Below are the code and all the weights of a small trained network. Each question names an input and a class and asks about switching units off, where a switched-off unit gives its printed mean instead of its output.

import numpy as np


def w(rows, s, z=0):
    codes = np.array(rows[::2]) - 128.0
    scale = np.full(codes.shape[1], s)
    scale[-1] = z or s
    return codes * scale


def f(y):
    return np.maximum(y, 0)


def log_softmax(a):
    a = a - a.max(-1, keepdims=True)
    return a - np.log(np.exp(a).sum(-1, keepdims=True))


def net(x, mask):
    res = np.array(x, float).reshape(1, 7) / 4 @ E
    y = f(res @ A[0][:, :-1].T + A[0][:, -1])
    res = res + np.where(mask, y, B[0][:, -1]) @ B[0][:, :-1]
    return log_softmax(res[-1] @ U[:, :-1].T + U[:, -1])


A, B = {}, {}
E = w([
[141,105,151,130,127,126],'x0',
[93,135,122,113,130,126],'x1',
[182,67,30,97,165,57],'x2',
[146,148,109,170,152,119],'x3',
[165,150,103,154,130,133],'x4',
[103,139,118,103,116,134],'x5',
[80,126,139,169,6,61],'x6',
],0.011)
A[0] = w([
[134,83,60,110,132,79,133],'N1',
[172,163,118,41,235,204,73],'N2',
[160,138,65,115,83,178,140],'N3',
[122,131,99,170,3,56,70],'N4',
[152,206,158,147,112,160,253],'N5',
[93,186,206,171,112,181,148],'N6',
[136,75,95,134,174,227,105],'N7',
[144,40,18,101,128,74,146],'N8',
[113,203,202,145,94,245,142],'N9',
[160,78,49,69,147,43,135],'N10',
[105,125,109,187,7,38,109],'N11',
[89,212,142,160,157,112,169],'N12',
],0.0079,0.0024)
B[0] = w([
[74,19,132,156,43,89,208],'N1',
[159,174,142,54,218,77,249],'N2',
[67,105,110,123,125,132,151],'N3',
[169,153,208,84,201,59,230],'N4',
[90,105,94,134,95,123,198],'N5',
[85,62,111,183,60,214,223],'N6',
[137,200,175,55,190,123,192],'N7',
[111,66,104,215,48,177,254],'N8',
[75,75,82,143,76,190,245],'N9',
[93,38,87,195,115,176,249],'N10',
[153,238,186,52,254,72,246],'N11',
[122,114,145,143,113,119,173],'N12',
],0.0077,0.0089)
U = w([
[87,36,76,225,42,223,253],'0',
[167,195,165,2,229,107,3],'1',
],0.0083,0.00043)

Each question gives the input, the list of numbers given to net, and the class t.
The units are the neurons (one row each of A and B). Each row of codes is followed by its name. A weight is (code - 128) times the scale printed after its matrix; where a second scale follows, it is the last column's (A, B and U).
mask holds one flag per neuron, in row order. A switched-off neuron (its flag False) gives its mean, the last column of its row in B, instead of its output. The means were averaged over made-up inputs and are rounded, as every weight is.
A unit's drop is (log p(t) with every unit on - log p(t) with that unit switched off) / (log p(t) with every unit on - log p(t) with every unit switched off).
most important unit: the unit with the biggest drop
top k neurons: the k neurons with the biggest drops, biggest first
drop when u is switched off: that unit's drop, to one decimal
input [7,-7,7,-6,-2,3,-7], class 0: top 2 neurons => [N8 N10]
input [-7,-1,6,4,7,3,-5], class 0: most important unit => N8
input [0,-5,-7,-5,-1,-8,8], class 1: top 4 neurons => [N11 N4 N8 N10]
input [-4,6,4,-4,5,6,-4], class 0: top 2 neurons => [N11 N8]
input [2,-8,7,0,-6,7,-7], class 0: top 3 neurons => [N8 N10 N11]
input [-5,-7,4,2,-3,7,5], class 1: top 4 neurons => [N11 N4 N6 N9]
input [-4,1,1,7,-2,-6,2], class 1: top 2 neurons => [N6 N9]
input [7,4,2,-5,2,2,4], class 1: drop when N11 is switched off => 0.1
input [-2,6,0,-6,-4,4,8], class 1: drop when N4 is switched off => 0.0
input [8,7,-2,-8,-2,8,4], class 1: drop when N11 is switched off => 0.1
